Questions about the row below.
1) Which number is the first entry from the left?
2) Which number is the fifth-last entry?
3) Which number is the entry just left of 44?
4) Which number is the second entry?
5) Which number is the 3rd entry from the right?
6) Which number is the smallest entry?
(88, 71, 46, 52, 44, 83, 94, 64, 40, 66, 0, 57, 67, 67)
1) 88
2) 66
3) 52
4) 71
5) 57
6) 0

M = ((-0.03, -0.20, 0.12, -0.13, -0.30, -0.32, -0.23, 0.16, -0.48, -0.02, 0.06, 0.05, 0.01, -0.03, 0.17), (-0.94, 1.74, -1.03, 0.16, -0.25, -0.14, -0.25, -0.10, 1.61, -1.35, -0.94, -1.19, -0.34, -0.38, -1.11), (0.18, 0.87, -0.12, 0.09, -0.34, -0.74, 1.24, -1.74, 1.36, -2.37, -0.68, -1.63, -0.93, -1.32, -0.35), (-1.16, 1.85, -1.07, 0.26, -0.27, -0.13, -0.86, 0.76, 1.27, -0.85, -0.75, -1.08, -0.02, -0.02, -1.17))
The entry just right of -0.30 is -0.32
What is the second smallest entry? -1.74
What is the entry just left of 0.26? -1.07
The entry just right of the smallest entry: -0.68
What is the entry just right of 0.18? 0.87
The entry just left of the smallest entry -> 1.36
The second largest entry: 1.74
The entry just left of 0.09 -> -0.12
The entry just right of 1.61: -1.35
What is the 1st entry in reading order? -0.03
The third entry in reading order is 0.12
What is the entry just left of 1.24? -0.74
What is the 3rd smallest entry? -1.63
The entry just left of 0.87 -> 0.18
The second entry in reading order -> -0.20
What is the entry just left of the largest entry? -1.16

Questions about the table below. Indices start at 1.
1) Give the entry at row 1, column 1.
2) Give the entry directly above the smallest entry.
3) Give the entry in row 1 and column 3.
4) Give the bottom-left entry.
5) Give the entry in row 3 and column 3.
6) Give the entry at row 2, column 1.
7) Give the top-right entry.
8) Give the top entry of the column that holds the smallest entry.
[[ 0.50 -6.77 -0.99  1.38  0.22  1.15  5.30  0.73  5.15 -0.08]
 [-1.85  1.21 -0.76  0.60 -3.16  1.16  5.52  0.02  5.26  1.72]
 [-1.50 -0.59 -0.83  1.15 -2.12  1.30  5.52  0.73  5.26  0.04]
 [-0.76 -2.38 -0.89  1.38 -0.69  1.32  5.52  0.73  4.93  1.60]
 [-1.90  2.40 -0.69 -0.02 -5.36  1.06  0.42  0.73  0.38  1.72]
 [-1.96  2.80 -0.73 -0.37 -6.92  0.81  5.41  0.77  5.48  0.12]
 [-0.08 -4.38 -0.85  1.41 -0.43  1.30  0.64  0.72  0.27  1.64]]
1) 0.50
2) -5.36
3) -0.99
4) -0.08
5) -0.83
6) -1.85
7) -0.08
8) 0.22
